Below is a small trained network, with its code and all its weights. Each question gives an input and a target symbol and asks what happens when units are switched off, that is, made to give their printed mean instead of their output.

import numpy as np


def w(rows, s, z=0):
    codes = np.array(rows[::2]) - 128.0
    scale = np.full(codes.shape[1], s)
    scale[-1] = z or s
    return codes * scale


def norm(h):
    return h / np.sqrt((h * h).mean(-1, keepdims=True) + 1e-5)


def f(y):
    return np.maximum(y, 0)


def softmax(a):
    e = np.exp(a - a.max(-1, keepdims=True))
    return e / e.sum(-1, keepdims=True)


def log_softmax(a):
    a = a - a.max(-1, keepdims=True)
    return a - np.log(np.exp(a).sum(-1, keepdims=True))


def net(x, mask):
    ids = ['βδεηθλξπσφψω'.index(c) for c in x.split()]
    T = len(ids)
    res = E[ids] + P[:T]
    q, k, v = (norm(res) @ M[0].T for M in (Q, K, V))
    z = softmax(np.where(np.tri(T) > 0, q @ k.T / 2**0.5, -1e9)) @ v
    res = res + np.where(mask[0], z, O[0][:, -1]) @ O[0][:, :-1]
    y = f(norm(res) @ A[0][:, :-1].T + A[0][:, -1])
    res = res + np.where(mask[1:9], y, B[0][:, -1]) @ B[0][:, :-1]
    return log_softmax(norm(res)[-1] @ U[:, :-1].T + U[:, -1])


Q, K, V, O, A, B = {}, {}, {}, {}, {}, {}
E = w([
[97,123,240,132],'β',
[69,84,137,130],'δ',
[45,129,126,139],'ε',
[190,132,142,209],'η',
[97,109,113,153],'θ',
[28,81,110,122],'λ',
[90,135,170,143],'ξ',
[122,185,250,167],'π',
[2,119,147,117],'σ',
[40,138,194,123],'φ',
[73,166,240,124],'ψ',
[168,168,218,147],'ω',
],0.0056)
P = w([
[136,122,114,97],'0',
[166,125,89,249],'1',
[125,151,133,101],'2',
[121,83,138,160],'3',
[119,150,132,97],'4',
[139,104,168,141],'5',
[117,146,126,95],'6',
[136,72,112,116],'7',
],0.018)
Q[0] = w([
[135,172,118,5],'h1',
[134,181,113,99],'h1',
],0.02)
K[0] = w([
[233,40,114,6],'h1',
[156,112,125,26],'h1',
],0.015)
V[0] = w([
[40,95,68,118],'h1',
[246,35,30,163],'h1',
],0.014)
O[0] = w([
[180,81,146,69,114],'h1',
[121,114,250,154,254],'h1',
],0.016,0.0092)
A[0] = w([
[64,90,218,149,168],'n1',
[95,68,136,55,128],'n2',
[151,173,62,65,180],'n3',
[18,126,77,195,71],'n4',
[145,11,223,98,165],'n5',
[139,137,69,153,112],'n6',
[112,22,199,250,210],'n7',
[123,169,184,84,250],'n8',
],0.013,0.002)
B[0] = w([
[175,75,63,176,229],'n1',
[191,144,167,156,147],'n2',
[93,107,190,157,155],'n3',
[221,152,183,161,145],'n4',
[92,221,87,113,230],'n5',
[68,112,142,93,140],'n6',
[150,3,89,185,253],'n7',
[131,106,88,86,171],'n8',
],0.021,0.018)
U = w([
[179,177,112,86,187],'β',
[109,79,254,133,78],'δ',
[147,29,143,241,167],'ε',
[68,227,91,223,46],'η',
[205,207,212,229,62],'θ',
[189,34,192,39,6],'λ',
[223,106,17,145,101],'ξ',
[22,143,201,177,159],'π',
[179,201,68,106,124],'σ',
[36,149,38,104,83],'φ',
[62,53,99,67,161],'ψ',
[210,132,168,78,205],'ω',
],0.0097,0.0021)

Each question gives the input, a string of symbols that net reads in full, and the target symbol t.
The units are the heads (2 rows each of Q, K, V and O) and the neurons (one row each of A and B). Each row of codes is followed by its name. A weight is (code - 128) times the scale printed after its matrix; where a second scale follows, it is the last column's (O, A, B and U).
mask holds one flag per unit, heads first, then neurons. A switched-off unit (its flag False) gives its mean, the last column of its rows in O or B, instead of its output. The means were averaged over made-up inputs and are rounded, as every weight is.
A unit's drop is (log p(t) with every unit on - log p(t) with that unit switched off) / (log p(t) with every unit on - log p(t) with every unit switched off).
The circuit of an input: a set's keep is (log p(t) with only the set's units on - log p(t) with every unit switched off) / (log p(t) with every unit on - log p(t) with every unit switched off). Starting from all 9 units, units are removed one at a time, each time the one whose removal leaves the highest keep (on an exact tie, the one counted first), for as long as the keep stays at least 0.8.
circuit, biggest first: the units of the circuit, biggest drop first
unit that matters most: the unit with the biggest drop
top k neurons: the k neurons with the biggest drops, biggest first
drop of u: that unit's drop, to one decimal
input ε θ ψ δ θ λ β, target ω: circuit, biggest first => [h1, n7, n1, n2]
input ξ π ω, target δ: unit that matters most => h1
input π η π δ η β ω, target η: circuit, biggest first => [h1, n7, n1, n3]
input ε ε ψ θ δ, target ω: top 2 neurons => [n7, n1]
input β σ σ ω σ, target π: top 4 neurons => [n3, n1, n7, n5]
input δ θ π, target σ: circuit, biggest first => [h1, n7, n5]
input θ β φ, target ξ: circuit, biggest first => [n5, h1, n7]
input δ η δ, target σ: circuit, biggest first => [h1, n7, n5]
input δ δ η λ β, target σ: circuit, biggest first => [h1, n7, n5]
input ω η ψ ξ σ, target θ: top 3 neurons => [n4, n7, n5]
input ψ λ η ε θ, target φ: top 2 neurons => [n7, n1]
input β σ θ η η ξ ω, target π: top 4 neurons => [n3, n1, n7, n5]
input ξ ψ ξ η σ, target δ: top 3 neurons => [n3, n5, n1]
input ψ ε ω η η, target φ: top 4 neurons => [n7, n1, n6, n3]
input β ε β φ ε η π, target π: top 2 neurons => [n3, n1]
input β π ψ, target π: top 3 neurons => [n3, n1, n7]
input δ ω σ ψ η θ σ, target σ: top 3 neurons => [n7, n5, n2]
input θ ψ σ, target ξ: unit that matters most => n5
input ψ ψ λ ε δ ψ ψ, target φ: top 3 neurons => [n7, n1, n3]
input φ φ ω ψ π θ ξ, target ψ: top neuron => [n5]
input ω η θ σ ω, target θ: top 4 neurons => [n4, n7, n5, n1]
input π σ η, target η: top 2 neurons => [n7, n1]
input π ξ ψ δ η ξ σ, target η: drop of n3 => 0.2
input β λ θ, target π: drop of n5 => 0.4
input σ σ β η σ, target λ: drop of n5 => 0.9
input ξ ω φ ε η φ φ, target δ: drop of n2 => 0.1
